[  5.5 -22.6   9.7  14.6 -26.7 -56.0] >> 9.7
[ 31.2  37.6 -43.1  26.5 -39.8 -38.4  32.7] >> -43.1
[ 22.6 -39.6   7.9   5.1] >> 7.9
[ 30.2  33.1 -40.3  25.5 -33.4] >> -40.3
[ 46.6 -38.6  30.0 -30.6] >> 30.0
[-52.8  24.8 -45.3 -54.5  -2.3] >> -45.3
[-47.5  54.3  11.0 -13.8 -34.4] >> 11.0
[-6.0 -1.7 48.6 11.1 23.2] >> 48.6
---
[-33.4  55.7  18.5  29.9  48.2  46.4] ans = 46.4
[ 47.0  -5.9 -36.0   0.1 -18.2] ans = -18.2
[52.9  2.9 -3.9 33.8] ans = 33.8
[-41.1  25.1  26.8  16.8] ans = 16.8
[ 42.9 -20.8 -29.7   5.6   6.3  31.1 -18.7] ans = -18.7
[-26.8  30.8 -50.8  32.5  35.3 -16.9   5.8] ans = 5.8
[  3.2   4.8  25.5  -5.0  48.2 -21.6 -26.0] ans = -26.0
[  4.4  40.1   2.3 -27.1   6.2 -52.8  44.1] ans = 44.1
---
array([[109,  81,  65,  81,  53,  80,  91],
       [ 99,  63,  69,  89,  88,  86,  94],
       [171, 108,  74, 174,  64, 198,  49]])	64

array([[ -2, -22,  -6, -38],
       [ 30,  17,   2,   1],
       [-41, -26, -37, -17]])	-26

array([[576, 678, 458, 577],
       [878, 998, 334, 594],
       [360, 834, 348, 197]])	834

array([[15, 86, 20, 68],
       [14, 86, 16, 66],
       [ 9, 85, 16, 69]])	85

array([[-435,  587,  507, -572],
       [-465,  635,  540, -613],
       [-544,  760,  635, -706]])	760

array([[170, 109,  43,  56,  93],
       [194,  99,  67,  40, 171],
       [ 48,  39,  96,  78,  22]])	96

array([[8, 1, 2, 1, 2, 4],
       [8, 1, 2, 1, 2, 4],
       [8, 1, 2, 1, 1, 4]])	1
---
[[ -2.0  33.6 -21.7 -18.2   8.4 -49.8  30.5]
 [ -2.8  22.0 -23.4  -0.7  -4.1 -52.9  -2.8]
 [-37.6   3.1 -26.5   3.5 -41.3 -46.8 -11.5]] out -41.3

[[-50.4  -3.4 -11.6  19.6  29.3]
 [-13.3 -22.0 -28.2   8.9  13.7]
 [-20.3  -6.3  -1.4  10.7  11.7]] out -1.4

[[ -1.5  -0.9  32.0  -4.3 -19.6  -1.4  -1.2]
 [ -4.6  -4.0  45.5  -8.6 -26.4  -5.8  -3.9]
 [  1.1   1.4  10.7  -0.3  -6.0   0.2   1.5]] out -6.0

[[ -8.0  -7.9  -8.0 -13.8  -7.9  13.3  -7.9]
 [ -6.1  -5.8  -6.1 -47.6  -3.2  34.8  -5.3]
 [-11.5 -11.7 -11.4  52.9 -17.3 -28.7 -12.9]] out -17.3

[[-18.3  19.9 -22.5  -3.0 -19.0]
 [-15.2 -39.9 -14.2  33.9 -14.7]
 [-16.9 -10.8 -18.4  15.9 -16.9]] out -18.4

[[-28.3  19.6 -21.6  20.3]
 [  8.8 -45.4  40.8   6.4]
 [ 10.9 -49.9  35.9  -3.8]] out -49.9

[[-12.2  14.6 -14.6 -15.8   7.0   2.2   0.5]
 [-14.2   9.4 -13.8 -19.5  -3.5   6.1  -2.9]
 [ 33.0  25.2  51.3  20.4 -29.9  39.3   7.3]] out -29.9
---
[-27.0 -30.6 -25.3  52.7] ⇒ -27.0

[[27.7 32.9 35.7 23.9 45.9 32.4 37.4]
 [30.8 24.0 51.5 51.5 38.5 29.7 26.6]
 [31.9 46.1 15.7 31.8 24.8 47.9 16.3]] ⇒ 27.7

[-33.2  37.8 -48.1 -30.4 -41.9] ⇒ -33.2

[[ 38.1   8.9  39.1  17.3 -21.5]
 [-52.6  -1.7 -33.7 -22.8  45.9]] ⇒ 38.1

[-18.1  -7.5  -6.7 -51.5  -2.4  33.2] ⇒ -18.1

[32.5 -1.6 18.2 52.6 21.6] ⇒ 32.5

[-5.4 40.4 12.9  5.5 42.3 14.5] ⇒ -5.4

[-29.6 -15.4  53.4 -16.8  46.5] ⇒ -29.6

[[ 46.2  -0.4   1.7  16.1 -14.9  17.3  21.8]
 [  3.1   4.4  20.5  -3.2  10.4   7.4  19.1]] ⇒ 46.2
---
Q: (141.59, -113.07, 44.96, -58.59)
A: 141.59
Q: (-0.145, -0.136, -0.121, 0.131, -0.075)
A: -0.145
Q: (-76.6, -125.9, -99.8, -10.5, -92.8, 123.0)
A: -76.6
Q: (141.975, 43.392, -127.839, -147.085)
A: 141.975
Q: (-0.07, -0.13, 0.19, 0.15, 0.10, 0.18, -0.17)
A: -0.07
Q: (-0.04, 0.12, 0.13, 0.02, -0.12, 0.01, 0.02)
A: -0.04
Q: (0.2, 0.3, 0.7, -0.6, -1.0, 1.5)
A: 0.2
Q: (-0.068, -0.022, -0.133, 0.092)
A: -0.068
Q: (-88.70, 85.84, -148.08, 108.24, -20.00, -167.63)
A: -88.70
---
[121  36  74 236] result: 121

[155  56 200 128 150 194] result: 200

[[ 767  715  416  100  524  816 -146]
 [ 359  446  101  102  170  529  334]
 [-399 -272 -378  689 -540 -478  686]] result: 689

[222  24 160 199 121  40] result: 160

[83 48 24 44 26 39 46] result: 44

[[ 10 -13  12 -12 -16]
 [ 42 -29  48   4 -35]
 [-21  -4 -21   1  -2]] result: -4

[934 854 649 461 161 720 518] result: 461
---
[[-14.4  44.1  -0.6  18.3 -39.6  -2.6]
 [-19.3  40.0  -5.9  17.6 -35.6  -6.6]
 [-14.4  36.7  -3.4  15.9 -32.2  -3.9]]: -14.4

[[ -9.4 -21.8  18.1 -44.0]
 [-18.5 -19.5  26.4 -23.5]
 [ 17.5  -4.3 -16.3 -34.7]]: 17.5

[[ -0.2  -6.8 -38.4  -7.4   3.1  -0.6]
 [  0.3  -7.7 -44.4  -7.4   4.7   1.6]
 [ 25.7  20.3  -1.6 -13.0   8.3 -27.9]]: 25.7

[[-44.7   8.9  48.4  -6.4]
 [ 39.2  32.2 -36.0   1.1]
 [ -3.4  -5.8  37.6 -26.7]]: -3.4

[[ 0.5  0.7 -1.1 -1.1 -0.1  0.7  0.3]
 [-0.3 -0.5 -0.6 31.0 -1.0 -0.5 -1.6]
 [-0.6  1.1  1.1 -1.4 -0.9  0.0 43.4]]: -0.6

[[-50.6  -7.4 -10.8  -5.3   4.7]
 [ 22.6   4.7  -7.7  -0.9   6.6]
 [ 25.3   9.9  -4.6   4.4  -4.6]]: 25.3

[[ 11.6   0.1 -54.7   3.7  33.8 -26.6  -6.7]
 [ 35.3 -29.7   1.4 -50.4  13.8 -54.3  26.5]
 [  7.6 -12.0 -17.6  -8.9   5.6 -24.8  38.5]]: 7.6
---
47   9  70  34
46  53  83  27
56  54  36  20
| 53

211    2  153  104   27
 57   96   62  143   97
| 62

-38   40  -20   11   19  -16
-29   21  -17   -7   12    7
| -7

 289   -38   156   335   -41   437
 775   -21  -643   449  -145   400
| 449

 16  -15   48  -29  -32  -34
 28   32   10   -5    3  -44
| -5

5086  9541  9171  1553
1659  9045  9907  3492
| 9045
